Here is a tiny trained network, its code and every weight. The questions are about switching its units off for an input and a class, where a switched-off unit gives its printed mean instead of its output.

import numpy as np


def w(rows, s, z=0):
    codes = np.array(rows[::2]) - 128.0
    scale = np.full(codes.shape[1], s)
    scale[-1] = z or s
    return codes * scale


def norm(h):
    return h / np.sqrt((h * h).mean(-1, keepdims=True) + 1e-5)


def f(y):
    return y / 2 * (1 + np.tanh(0.7978845608 * (y + 0.044715 * y**3)))


def log_softmax(a):
    a = a - a.max(-1, keepdims=True)
    return a - np.log(np.exp(a).sum(-1, keepdims=True))


def net(x, mask):
    res = np.array(x, float).reshape(1, 5) / 4 @ E
    u = 0
    for l in range(2):
        y = f(norm(res) @ A[l][:, :-1].T + A[l][:, -1])
        res = res + np.where(mask[u : u + 8], y, B[l][:, -1]) @ B[l][:, :-1]
        u += 8
    return log_softmax(norm(res)[-1] @ U[:, :-1].T + U[:, -1])


A, B = {}, {}
E = w([
[65,97,126,116,99,161,218,137,133],'x0',
[89,114,126,107,129,35,143,88,120],'x1',
[121,228,179,77,134,129,145,88,251],'x2',
[62,190,112,111,60,164,78,50,56],'x3',
[77,253,82,140,200,98,158,236,87],'x4',
],0.0059)
A[0] = w([
[53,97,104,132,79,150,199,152,166,61],'0.n1',
[146,149,156,161,100,217,101,172,137,18],'0.n2',
[84,119,104,109,118,181,230,114,119,16],'0.n3',
[140,187,119,156,114,204,130,67,87,76],'0.n4',
[106,113,117,57,102,2,133,115,119,3],'0.n5',
[202,167,105,129,152,87,56,107,123,22],'0.n6',
[129,180,191,66,124,136,129,123,163,61],'0.n7',
[228,181,127,121,114,76,74,120,98,92],'0.n8',
],0.0086,0.003)
B[0] = w([
[172,135,220,178,209,157,25,99,124,230],'0.n1',
[217,184,188,187,87,74,203,46,37,179],'0.n2',
[60,112,202,150,191,184,131,100,97,202],'0.n3',
[106,87,168,50,118,24,92,192,150,250],'0.n4',
[191,188,203,147,41,158,150,146,73,216],'0.n5',
[82,58,216,180,176,206,114,115,99,211],'0.n6',
[101,89,99,254,14,165,140,141,202,254],'0.n7',
[66,129,186,140,185,173,166,97,138,250],'0.n8',
],0.0093,0.0023)
A[1] = w([
[196,76,84,106,100,190,141,69,155,43],'1.n1',
[56,138,130,121,64,107,39,133,99,253],'1.n2',
[95,101,110,224,64,129,109,140,213,138],'1.n3',
[118,41,66,218,112,119,83,153,10,70],'1.n4',
[173,6,119,42,107,164,159,5,157,144],'1.n5',
[222,201,175,184,77,102,191,104,55,37],'1.n6',
[85,198,92,157,168,127,172,191,110,130],'1.n7',
[255,88,169,122,188,143,161,235,209,71],'1.n8',
],0.0074,0.0025)
B[1] = w([
[141,176,91,115,144,137,122,98,101,168],'1.n1',
[162,67,127,102,152,111,165,202,124,212],'1.n2',
[119,99,67,139,134,121,136,122,115,206],'1.n3',
[84,166,129,157,68,144,148,93,253,217],'1.n4',
[148,208,95,132,199,130,121,155,87,254],'1.n5',
[180,119,140,135,87,90,204,80,101,171],'1.n6',
[216,129,82,111,154,156,75,35,108,172],'1.n7',
[67,101,159,68,71,93,117,155,90,213],'1.n8',
],0.011,0.0066)
U = w([
[70,117,230,187,215,200,66,110,123,149],'0',
[99,145,54,178,70,146,126,121,255,252],'1',
[205,183,38,90,209,148,74,103,78,127],'2',
[172,155,195,145,74,106,164,105,65,152],'3',
[76,81,142,31,107,78,83,216,100,44],'4',
[137,78,138,148,180,121,168,122,123,47],'5',
],0.015,0.0019)

Each question gives the input, the list of numbers given to net, and the class t.
The units are the neurons (one row each of A and B). Each row of codes is followed by its name. A weight is (code - 128) times the scale printed after its matrix; where a second scale follows, it is the last column's (A, B and U).
mask holds one flag per neuron, layer by layer. A switched-off neuron (its flag False) gives its mean, the last column of its row in B, instead of its output. The means were averaged over made-up inputs and are rounded, as every weight is.
A unit's drop is (log p(t) with every unit on - log p(t) with that unit switched off) / (log p(t) with every unit on - log p(t) with every unit switched off).
The circuit of an input: a set's keep is (log p(t) with only the set's units on - log p(t) with every unit switched off) / (log p(t) with every unit on - log p(t) with every unit switched off). Starting from the 12 units with the biggest drops (on a tie, the unit counted first), units are removed one at a time, each time the one whose removal leaves the highest keep (on an exact tie, the one counted first), for as long as the keep stays at least 0.8.
units of the circuit, in order: the units of the circuit, biggest drop first
unit that matters most: the unit with the biggest drop
k most important neurons: the k neurons with the biggest drops, biggest first
k most important neurons of layer l: the k neurons of layer l with the biggest drops, biggest first
input [-8,-8,5,4,0], class 0: 3 most important neurons => 0.n6, 0.n8, 0.n5
input [2,-6,6,8,-3], class 4: units of the circuit, in order => 0.n4
input [2,3,-7,-8,8], class 2: 3 most important neurons => 1.n7, 0.n7, 0.n4
input [6,7,4,-7,-4], class 3: 4 most important neurons of layer 0 => 0.n5, 0.n4, 0.n6, 0.n8
input [-3,-4,1,-6,-6], class 2: 3 most important neurons => 1.n5, 0.n4, 1.n1
input [-8,3,-5,-7,-2], class 0: 2 most important neurons of layer 0 => 0.n6, 0.n8
input [1,-7,-6,5,-8], class 2: 3 most important neurons => 1.n5, 0.n7, 0.n5
input [0,-6,6,-7,-8], class 2: 3 most important neurons of layer 1 => 1.n5, 1.n4, 1.n1
input [-1,-8,-1,-5,6], class 3: units of the circuit, in order => 0.n2, 1.n6
input [-5,-8,3,-3,7], class 3: 3 most important neurons => 0.n2, 1.n6, 1.n5
input [-5,2,-4,6,-6], class 2: 2 most important neurons of layer 1 => 1.n5, 1.n8
input [-3,2,4,0,-1], class 1: 3 most important neurons of layer 0 => 0.n7, 0.n1, 0.n3
input [-4,3,5,-2,-8], class 2: 2 most important neurons of layer 1 => 1.n5, 1.n4
input [0,7,-5,-8,-2], class 4: 3 most important neurons => 1.n8, 0.n2, 0.n7
input [8,8,1,-7,8], class 0: unit that matters most => 0.n1
input [-1,1,4,8,-6], class 4: 2 most important neurons => 0.n4, 1.n2
input [-5,4,-6,-6,-4], class 1: 3 most important neurons => 1.n4, 0.n4, 0.n1
input [6,-1,-3,6,0], class 0: 2 most important neurons => 0.n3, 0.n1
input [0,-6,-5,-7,-6], class 4: 3 most important neurons => 1.n8, 0.n7, 1.n7
input [8,8,-8,6,5], class 0: 3 most important neurons => 0.n3, 0.n1, 0.n7
input [7,-5,-5,1,-1], class 0: unit that matters most => 0.n3
input [-4,-2,-5,3,2], class 1: 3 most important neurons => 1.n4, 0.n1, 0.n3
input [-1,-1,-7,7,6], class 1: 3 most important neurons => 1.n4, 1.n8, 1.n5
input [-2,-5,-4,-2,-3], class 3: 3 most important neurons => 0.n2, 1.n6, 0.n7
input [-8,5,-6,4,5], class 0: 2 most important neurons of layer 0 => 0.n8, 0.n6
input [1,7,-5,1,4], class 3: 2 most important neurons of layer 0 => 0.n5, 0.n7
input [-7,-8,4,4,5], class 3: 4 most important neurons => 0.n2, 1.n6, 0.n3, 0.n1
input [7,-3,-2,2,-8], class 2: units of the circuit, in order => 1.n5
input [-1,1,4,-8,7], class 4: 3 most important neurons of layer 1 => 1.n8, 1.n5, 1.n1
input [0,4,3,5,0], class 4: 2 most important neurons of layer 1 => 1.n2, 1.n4
